In the rows, 49 means zero.

In each set, the steps that take the first to the second take the third to the fourth, perhaps in another order. Give the fourth.
Answer with the point's row; about right is enough.
A [ 69  50  36  48  38  53  31  20  61  79  56  40  22  50  50  28  31]
B [ 61  58  17  52  49  56  33  21  65  75  48  39  22  49  64  64  47]
C [ 67  59  67  42  21  47  52  33  42  70  73  38  45  31  45  56  28]
D [ 53  63  54  63  35  59  60  32  40  47  67  47  55  22  63  88  39]

A [ 31  48  68  61  69  53  63  68  39  20  45  59  75  43  53  60  63]
B [ 47  52  44  42  72  55  59  70  46  20  26  56  79  57  63  51  71]
C [ 55  56  63  59  19  37  55  22  47  59  74  37  44  25  64  76  44]
D [ 74  55  39  40  34  40  55  19  54  65  57  34  49  37  73  69  50]

A [ 55  43  57  23  52  43  59  83  48  37  27  52  80  68  46  39  62]
B [ 55  32  56  25  37  22  55  70  59  42  34  46  75  68  43  28  61]
C [ 19  47  48  66  29  48  37  39  60  67  61  64  25  59  56  75  44]
D [ 24  39  58  66  27  40  37  18  64  60  68  60  25  59  61  53  42]

A [ 13  51  43  65  42  63  35  52  53  53  55  73  36  54  58  85  46]
B [ 30  39  69  61  54  31  70  75  45  27  52  53  64  42  47  65  76]
C [ 29  44  68  50  10  37  48  30  56  56  65  59  57  45  67  81  52]
D [ 55  30  49  40  46  11  65  55  64  36  36  34  71  61  60  42  83]

A [ 36  66  35  68  71  86  43  45  39  43  52  57  39  35  58  79  36]
B [ 31  56  45  72  90  62  55  64  38  24  48  57  44  33  38  54  56]
C [ 62  58  17  52  42  53  36  20  62  76  48  40  26  46  66  65  44]
D [ 64  46  25  59  75  27  52  47  65  54  41  28  29  47  41  34  75]

A [ 28  36  64  53  24  48  30  37  60  70  64  64  30  73  47  41  28]
B [ 22  34  57  64  24  42  38  20  62  66  64  59  24  60  60  56  41]
C [ 43  46  54  67  33  41  38  14  63  65  69  44  18  41  56  51  39]
D [ 53  52  53  61  31  49  37  24  50  73  71  45  16  42  41  35  28]

A [ 21  49  49  70  78  62  48  74  44  23  40  68  51  48  44  59  64]
B [ 37  51  67  47  64  56  57  81  34  20  40  63  76  53  43  44  47]
C [ 67  61  29  47  89  72  47  67  36  39  35  45  47  43  35  29  50]
D [ 38  54  43  73  87  65  57  63  38  25  47  56  42  33  39  55  60]

A [ 37  54  18  45  51  66  33  45  59  60  35  60  44  69  67  79  49]
B [ 52  64  19  52  77  85  43  41  47  50  33  57  46  47  67  72  44]
C [ 60  46  34  51  41  45  36   7  65  73  61  40  24  49  63  42  45]
D [ 75  61  25  38  40  62  33  32  50  80  49  36  23  48  46  48  31]

A [ 54  26  65  45  41  14  56  35  62  44  46  37  61  58  64  26  71]
B [ 52  42  48  39  60  31  67  69  52  29  27  47  81  56  59  58  79]
C [ 45  39  38  47  34  45  31  14  74  70  47  54  33  70  69  49  46]
D [ 39  55  18  46  50  70  34  48  59  60  35  65  47  68  67  80  50]

A [ 29  58  54  51  51  75  53  48  36  31  48  68  72  45  70  81  42]
B [ 27  49  65  58  70  53  65  68  42  17  44  62  79  42  52  61  64]
C [ 31  57  59  40  42  78  50  65  33  38  47  73  76  57  58  65  31]
D [ 31  49  69  46  64  59  60  84  33  21  42  60  77  53  40  48  50]

A [ 32  36  76  61  37  15  62  58  54  34  61  46  57  45  47  52  75]
B [ 53  32  55  38  49  10  60  55  61  40  40  40  68  56  59  46  81]
C [ 34  69  37  66  68  82  45  42  36  44  56  62  40  32  57  75  38]
D [ 47  67  53  58  60  81  57  41  33  36  54  53  60  24  68  81  43]

A [ 37  46  24  45  34  52  33  29  70  68  43  60  37  69  68  66  54]
B [ 62  59  18  53  46  55  36  19  67  75  46  42  26  45  64  64  46]
C [ 34  51  67  48  61  58  60  82  35  24  44  62  76  49  40  46  52]
D [ 30  51  67  60  70  51  64  69  41  16  43  61  72  42  54  58  62]

A [ 38  27  80  61  39  15  57  40  60  40  63  42  53  49  50  36  68]
B [ 38  41  77  43   6  39  43  31  52  62  64  58  55  64  52  41  34]
C [ 42  54  60  66  78  55  68  64  36  19  51  47  69  29  45  59  60]
D [ 29  59  56  54  51  75  53  49  38  32  49  68  71  43  71  82  43]

A [ 66  70  36  41  62  76  52  41  43  41  41  45  73  38  77  70  43]
B [ 60  65  11  50  61  72  40  34  57  66  43  45  32  45  63  73  44]
C [ 45  66  53  61  57  80  57  40  32  35  55  53  65  26  70  81  37]
D [ 71  67  33  39  44  62  54  28  46  56  42  39  65  36  77  78  50]

A [ 15  39  49  71  69  37  54  76  50  32  44  60  38  49  36  60  67]
B [ 19  41  56  53  54  43  47  89  45  39  42  67  47  62  21  45  50]
C [ 47  62  47  60  83  68  55  74  31  35  50  53  42  35  25  44  41]
D [ 35  55  44  70  84  63  53  67  41  26  46  56  43  34  38  57  54]

A [ 21  59  47  49  53  86  39  63  38  44  43  75  53  65  47  64  31]
B [ 33  56  67  33  16  60  46  64  37  49  55  69  70  57  52  77  31]
C [ 48  72  37  52  62  87  40  51  31  50  56  60  43  38  40  62  23]
D [ 67  71  58  46  27  68  55  49  30  56  68  41  53  23  42  68  26]

A [ 54  26  64  43  42  13  55  33  65  46  48  37  61  61  63  27  68]
B [ 60  27  66  33  34  22  50  50  59  51  41  45  63  71  48  14  60]
C [ 17  44  52  74  66  37  50  73  53  34  47  65  40  55  34  61  69]
D [ 24  43  56  55  57  49  47  91  48  37  45  68  43  62  19  46  54]

A [ 60  33  56  24  38  22  52  71  54  46  35  45  75  69  42  28  64]
B [ 61  31  54  40  46  16  63  53  63  35  43  38  71  54  59  42  82]
C [ 35  68  38  70  67  84  44  45  38  40  51  62  38  36  57  74  40]
D [ 47  71  38  58  63  92  41  54  30  51  53  57  40  38  39  61  21]

A [ 59  74  52  47  52  82  53  54  23  41  56  49  65  26  51  65  26]
B [ 71  72  37  32  56  81  50  45  33  47  39  47  72  40  65  55  33]
C [ 60  43  50  17  13  46  41  45  56  69  43  53  69  73  61  55  41]
D [ 46  46  32  31  29  55  27  53  64  78  35  63  43  83  50  50  36]

A [ 46  27  50  42  45  32  38  49  66  61  42  51  39  77  37   7  56]
B [ 29  37  62  51  20  45  29  35  59  68  63  65  31  70  46  39  31]
C [ 30  62  55  56  48  79  54  51  39  31  49  64  72  41  68  81  45]
D [ 50  49  45  43  75  55  60  65  45  17  28  53  80  56  62  50  68]

A [ 59  52  18  61  89  39  52  61  53  40  32  38  39  42  41  50  67]
B [ 62  41  25  60  74  23  49  50  67  53  44  28  24  43  39  37  76]
C [ 60  68  12  49  58  68  40  34  52  65  42  48  34  48  64  77  48]
D [ 65  56  19  52  45  54  34  22  64  71  48  42  26  45  62  63  44]

A [ 47  50  51  33  65  59  56  80  39  26  23  57  81  60  49  41  58]
B [ 25  47  55  52  73  64  49  79  42  30  38  68  54  60  31  43  48]
C [ 52  43  46  36  63  31  65  70  55  27  29  43  79  57  60  56  78]
D [ 17  45  51  74  70  38  52  76  51  31  46  63  40  53  35  58  70]

A [ 46  71  37  54  63  88  43  53  28  53  52  57  39  32  43  59  24]
B [ 58  75  58  45  54  85  53  46  24  41  54  52  61  27  54  68  23]
C [ 37  51  32  55  87  63  52  71  47  29  27  60  60  59  54  54  68]
D [ 18  52  49  70  78  58  55  75  45  23  40  67  49  47  43  56  61]

A [ 34  42  75  43  42  34  59  90  40  28  48  57  71  54  30  46  58]
B [ 32  56  59  38  42  78  50  63  33  38  44  70  78  57  56  69  32]
C [ 63  41  76  52  38  22  62  38  48  49  71  32  40  30  32  20  47]
D [ 65  61  63  41  20  44  52  32  38  68  72  39  40  25  42  55  25]

A [ 72  47  49  41  29  40  48   5  56  60  59  34  52  43  71  47  47]
B [ 80  59  39  38  30  45  52  18  58  65  49  33  51  40  75  64  48]
C [ 53  26  63  45  43  14  52  32  66  42  46  39  63  60  64  28  73]
D [ 55  34  53  39  43   9  66  55  65  38  36  39  69  56  59  42  81]

A [ 56  55  46  17  26  63  47  61  45  57  33  58  81  69  62  66  37]
B [ 74  63  31  38  43  61  55  29  47  56  48  38  66  34  78  84  51]
C [ 51  30  49  40  46  27  39  53  64  56  40  48  42  77  39  10  61]
D [ 59  32  40  61  63  21  49  26  65  53  53  32  28  50  50  18  66]

A [ 57  26  61  44  42  15  57  35  66  43  44  35  60  61  62  26  71]
B [ 59  35  38  62  64  21  47  26  68  54  48  33  27  48  49  18  63]
C [ 19  49  49  69  81  59  48  68  42  23  40  65  50  48  45  59  62]
D [ 45  59  59  64  79  52  69  64  33  20  47  47  65  23  46  60  58]

A [ 88  58  43  26  27  54  50  29  45  71  53  32  54  42  56  50  38]
B [ 80  50  50  34  25  45  47  18  50  70  57  30  45  45  59  33  33]
C [ 47  52  66  66  64  30  74  61  37  27  59  36  57  23  42  60  67]
D [ 49  43  70  69  47  15  73  48  45  35  66  35  46  20  39  51  70]

A [ 40  34  57  75  55  18  52  32  59  51  69  41  21  41  38  31  61]
B [ 53  45  67  60  25  34  51  10  52  62  71  38  39  31  64  54  41]
C [ 76  61  44  35  76  63  60  65  31  29  36  38  71  36  49  35  50]
D [ 64  69  23  42  69  90  40  49  36  51  35  52  47  48  53  50  29]

A [ 39  55  42  69  38  50  39  24  52  68  71  50  13  38  49  72  44]
B [ 23  40  53  65  28  40  34  20  60  63  65  56  24  59  56  52  40]
C [ 47  69  56  56  57  78  59  40  35  35  52  52  64  28  67  82  40]
D [ 27  52  62  52  29  59  54  44  46  44  59  62  66  43  68  93  46]

A [ 47  33  41  34  49  30  44  77  63  53  31  52  45  77  32  23  60]
B [ 45  36  46  33  27  51  26  33  67  74  43  57  39  79  55  33  33]
C [ 35  49  43  74  79  39  56  65  47  34  58  44  25  29  30  56  65]
D [ 37  54  42  73  38  51  42  26  55  67  69  48  15  35  49  74  40]

A [ 24  58  47  51  52  83  36  71  39  45  44  76  55  62  47  63  30]
B [ 19  47  49  69  78  61  52  72  46  22  40  63  48  52  43  57  63]
C [ 57  25  66  33  36  20  54  47  62  48  43  40  61  67  47  14  57]
D [ 54  38  55  37  21  36  44  11  67  62  53  44  58  59  79  50  49]

A [ 50  68  18  52  75  86  39  41  43  47  38  55  47  46  67  68  43]
B [ 36  58  29  49  67  79  35  49  51  45  29  67  52  63  69  73  47]
C [ 57  71  51  48  53  83  53  50  25  41  59  49  64  24  52  65  26]
D [ 44  65  53  62  54  78  57  43  34  36  56  52  64  26  69  81  38]

A [ 50  40  71  67  42  14  61  29  52  44  68  34  46  34  48  35  62]
B [ 37  27  80  62  36  12  60  36  60  40  64  49  48  51  51  35  67]
C [ 35  56  44  71  88  65  55  66  41  26  47  56  41  32  42  56  57]
D [ 19  46  49  64  80  58  53  76  43  22  43  69  51  51  44  54  61]

A [ 38  36  69  56  15  35  49  15  57  58  66  54  47  51  70  55  44]
B [ 53  56  60  55  21  41  56  21  47  58  73  41  44  25  60  78  46]
C [ 51  53  63  61  23  42  56  24  49  58  73  39  41  25  63  75  43]
D [ 64  68  61  42  30  65  56  47  28  55  64  41  53  22  45  72  25]

A [ 60  38  59  24  12  42  42  29  59  62  48  47  58  71  62  35  36]
B [ 45  39  47  37  26  54  29  32  64  76  43  58  38  80  56  35  39]
C [ 64  56  66  56  58  38  68  71  27  37  61  33  54  21  23  43  51]
D [ 89  58  44  31  62  40  66  68  38  44  39  27  67  36  33  34  57]

A [ 19  56  41  67  42  66  38  52  54  51  54  72  35  55  57  88  43]
B [ 34  63  39  72  51  64  42  40  47  60  63  58  20  29  56  82  42]
C [ 29  60  58  57  49  73  52  49  41  32  48  67  72  48  68  84  45]
D [ 44  66  51  58  58  77  57  38  34  33  56  52  64  23  68  80  39]

A [ 53  66  19  54  71  83  40  40  44  46  33  56  48  44  66  68  38]
B [ 67  59  30  48  89  69  48  72  38  38  33  45  49  45  36  33  49]
C [ 42  22  49  53  55  19  44  36  71  52  44  46  36  69  49  21  71]
D [ 61  47  33  55  41  44  37   9  66  73  55  40  27  51  63  42  43]

A [ 31  44  66  54  15  43  54  34  51  53  63  57  56  47  67  83  50]
B [ 60  41  51  37  20  36  46  14  67  63  49  49  56  62  80  51  53]
C [ 30  43  68  58  53  27  69  73  48  21  53  55  66  42  50  66  72]
D [ 55  31  56  37  46  11  63  58  65  40  38  37  72  56  57  45  80]

A [ 76  62  29  40  39  60  55  29  47  52  46  39  61  36  74  80  48]
B [ 56  62   9  50  61  72  35  34  53  65  42  48  34  43  63  73  45]
C [ 60  33  53  43  47  13  64  55  64  38  36  38  74  60  58  41  77]
D [ 39  30  34  55  66  24  43  62  71  47  30  50  37  69  47  39  81]

A [ 64  69  24  43  69  86  37  48  38  54  36  55  44  50  50  49  32]
B [ 65  62  31  44  90  67  49  70  38  38  34  47  49  41  36  31  45]
C [ 64  67  36  47  61  79  54  38  41  37  36  48  70  38  76  71  43]
D [ 63  59  42  48  82  55  68  58  42  24  33  39  78  36  64  50  65]

A [ 35  42  67  53  12  38  54  33  57  53  64  54  56  51  64  79  46]
B [ 34  43  73  35   6  44  45  51  46  56  63  63  62  60  49  61  35]
C [ 71  46  49  42  31  42  48   5  59  66  55  32  49  43  72  46  47]
D [ 55  36  55  39  20  36  48  11  68  64  50  45  61  61  75  48  50]

A [ 42  70  52  57  57  80  55  39  32  37  55  53  67  26  66  83  42]
B [ 48  53  68  65  60  31  75  60  39  30  60  37  55  18  40  65  66]
C [ 90  69  37  25  38  65  52  42  37  64  46  35  64  41  58  57  31]
D [ 88  47  49  35  46  26  63  55  48  54  46  26  56  37  37  22  61]

A [ 42  50  39  40  78  64  43  77  46  34  23  62  62  67  40  36  54]
B [ 24  58  48  50  54  87  36  70  40  47  43  78  52  61  48  62  30]
C [ 62  55  65  54  57  37  72  69  29  38  61  32  57  20  20  46  50]
D [ 84  69  34  28  39  68  52  43  43  63  42  36  62  35  58  58  35]

A [ 43  44  52  76  62  24  57  49  52  44  66  42  20  33  28  48  64]
B [ 32  56  46  76  89  61  57  66  38  25  47  58  42  30  42  54  56]
C [ 66  61  65  44  21  47  52  35  39  68  75  40  39  24  45  58  27]
D [ 57  74  55  44  53  86  54  53  26  44  55  52  62  26  52  63  22]

A [ 17  47  48  70  78  56  50  69  45  25  41  65  51  51  45  58  58]
B [ 33  57  46  75  90  61  56  66  41  27  50  51  41  30  41  51  58]
C [ 52  47  68  60  22  39  53  12  58  61  76  39  44  33  62  53  42]
D [ 62  52  69  48  23  42  54  19  46  67  73  36  41  38  54  40  31]

A [ 79  51  51  30  26  45  47  18  52  72  58  30  50  50  60  36  32]
B [ 59  47  32  56  39  44  36   8  66  72  58  39  25  52  63  42  45]
C [ 60  66  12  51  64  69  39  36  55  65  42  44  35  44  63  76  46]
D [ 15  54  45  66  42  66  40  50  52  52  53  71  34  56  57  89  44]

A [ 34  48  29  53  86  62  50  69  51  28  21  64  56  61  56  50  67]
B [ 36  52  19  44  52  67  35  43  61  59  30  65  45  65  71  80  53]
C [ 73  65  32  36  42  61  55  32  48  57  45  37  63  33  78  76  50]
D [ 79  43  48  47  54  17  67  40  57  42  52  24  57  31  52  40  78]

A [ 54  46  69  64  45  15  71  44  46  39  66  31  48  23  39  52  66]
B [ 52  54  60  67  63  34  71  62  40  26  59  38  56  16  43  60  70]
C [ 23  36  64  59  46  27  47  80  53  50  53  56  36  64  22  32  56]
D [ 21  44  59  50  59  50  49  93  46  39  42  66  44  67  19  43  53]


Each point has one place in each of these: a chain of 4, a pair of places, a loop of 4 and a chain of 4.
